Here is a tiny trained network, its code and every weight. The questions are about switching its units off for an input and a target symbol, where a switched-off unit gives its printed mean instead of its output.

import numpy as np


def w(rows, s, z=0):
    codes = np.array(rows[::2]) - 128.0
    scale = np.full(codes.shape[1], s)
    scale[-1] = z or s
    return codes * scale


def norm(h):
    return h / np.sqrt((h * h).mean(-1, keepdims=True) + 1e-5)


def f(y):
    return np.maximum(y, 0)


def softmax(a):
    e = np.exp(a - a.max(-1, keepdims=True))
    return e / e.sum(-1, keepdims=True)


def log_softmax(a):
    a = a - a.max(-1, keepdims=True)
    return a - np.log(np.exp(a).sum(-1, keepdims=True))


def net(x, mask):
    ids = ['ζηξπψω'.index(c) for c in x.split()]
    T = len(ids)
    res = E[ids] + P[:T]
    q, k, v = (norm(res) @ M[0].T for M in (Q, K, V))
    z = softmax(np.where(np.tri(T) > 0, q @ k.T / 2**0.5, -1e9)) @ v
    res = res + np.where(mask[0], z, O[0][:, -1]) @ O[0][:, :-1]
    y = f(norm(res) @ A[0][:, :-1].T + A[0][:, -1])
    res = res + np.where(mask[1:9], y, B[0][:, -1]) @ B[0][:, :-1]
    return log_softmax(norm(res)[-1] @ U[:, :-1].T + U[:, -1])


Q, K, V, O, A, B = {}, {}, {}, {}, {}, {}
E = w([
[147,92,84,96],'ζ',
[101,3,144,99],'η',
[134,148,54,147],'ξ',
[164,112,152,70],'π',
[90,146,72,143],'ψ',
[138,182,134,60],'ω',
],0.02)
P = w([
[115,11,124,30],'0',
[210,46,91,4],'1',
[189,45,119,26],'2',
[170,37,141,20],'3',
[156,75,147,158],'4',
[123,96,171,164],'5',
[145,100,177,170],'6',
[160,104,162,168],'7',
[160,94,160,151],'8',
[180,111,132,182],'9',
],0.0043)
Q[0] = w([
[40,130,70,197],'H1',
[145,187,245,252],'H1',
],0.011)
K[0] = w([
[178,145,250,165],'H1',
[201,108,96,132],'H1',
],0.013)
V[0] = w([
[2,156,61,202],'H1',
[123,3,221,185],'H1',
],0.008)
O[0] = w([
[4,97,181,108,114],'H1',
[99,86,41,51,4],'H1',
],0.012,0.003)
A[0] = w([
[82,93,185,203,102],'N1',
[138,245,94,199,234],'N2',
[15,143,97,163,67],'N3',
[97,184,101,2,137],'N4',
[244,160,140,108,173],'N5',
[109,180,253,129,2],'N6',
[92,92,56,171,172],'N7',
[104,240,134,160,165],'N8',
],0.0093,0.0043)
B[0] = w([
[201,47,218,145,192],'N1',
[79,149,43,171,255],'N2',
[180,255,77,76,164],'N3',
[83,184,243,252,158],'N4',
[87,191,247,78,204],'N5',
[245,33,23,175,173],'N6',
[81,75,84,69,196],'N7',
[63,118,122,103,192],'N8',
],0.0081,0.0079)
U = w([
[163,99,128,84,1],'ζ',
[130,22,61,67,156],'η',
[118,55,94,212,158],'ξ',
[246,109,117,101,150],'π',
[52,113,150,105,162],'ψ',
[158,182,177,149,137],'ω',
],0.014,0.0014)

Each question gives the input, a string of symbols that net reads in full, and the target symbol t.
The units are the heads (2 rows each of Q, K, V and O) and the neurons (one row each of A and B). Each row of codes is followed by its name. A weight is (code - 128) times the scale printed after its matrix; where a second scale follows, it is the last column's (O, A, B and U).
mask holds one flag per unit, heads first, then neurons. A switched-off unit (its flag False) gives its mean, the last column of its rows in O or B, instead of its output. The means were averaged over made-up inputs and are rounded, as every weight is.
A unit's drop is (log p(t) with every unit on - log p(t) with that unit switched off) / (log p(t) with every unit on - log p(t) with every unit switched off).
The circuit of an input: a set's keep is (log p(t) with only the set's units on - log p(t) with every unit switched off) / (log p(t) with every unit on - log p(t) with every unit switched off). Starting from all 9 units, units are removed one at a time, each time the one whose removal leaves the highest keep (on an exact tie, the one counted first), for as long as the keep stays at least 0.8.
units of the circuit, in order: the units of the circuit, biggest drop first
unit that matters most: the unit with the biggest drop
top k neurons: the k neurons with the biggest drops, biggest first
drop of u: that unit's drop, to one decimal
input π ζ ξ, target π: top 2 neurons	N5, N8
input ψ η ξ ξ, target ψ: units of the circuit, in order	N4, H1
input ψ η ζ, target ψ: units of the circuit, in order	H1
input ξ ψ η ξ ω ξ ω, target ξ: top 2 neurons	N6, N5
input ξ ξ ψ ξ ζ, target ξ: units of the circuit, in order	H1, N6
input ψ ξ ξ, target ψ: top 2 neurons	N3, N2
input ξ ζ ξ ξ ψ ξ ψ ψ ζ ψ, target ψ: top 2 neurons	N3, N8
input π ψ π ξ ξ ζ, target π: top 2 neurons	N2, N1
input ψ ψ ω ζ ξ ψ, target ω: top 3 neurons	N5, N6, N7
input ω ω ζ ω ω ψ ξ ξ ζ ψ, target ω: top 2 neurons	N5, N6
input ξ π ξ, target π: drop of N4	0.1
input ω ξ ξ ζ, target ω: drop of N5	0.3
input ψ ξ ω, target ψ: drop of N7	-0.2
input η ξ ξ ψ η ζ ψ, target η: unit that matters most	H1
input ω ψ ξ ξ ξ π ζ ζ ψ, target π: drop of H1	0.7
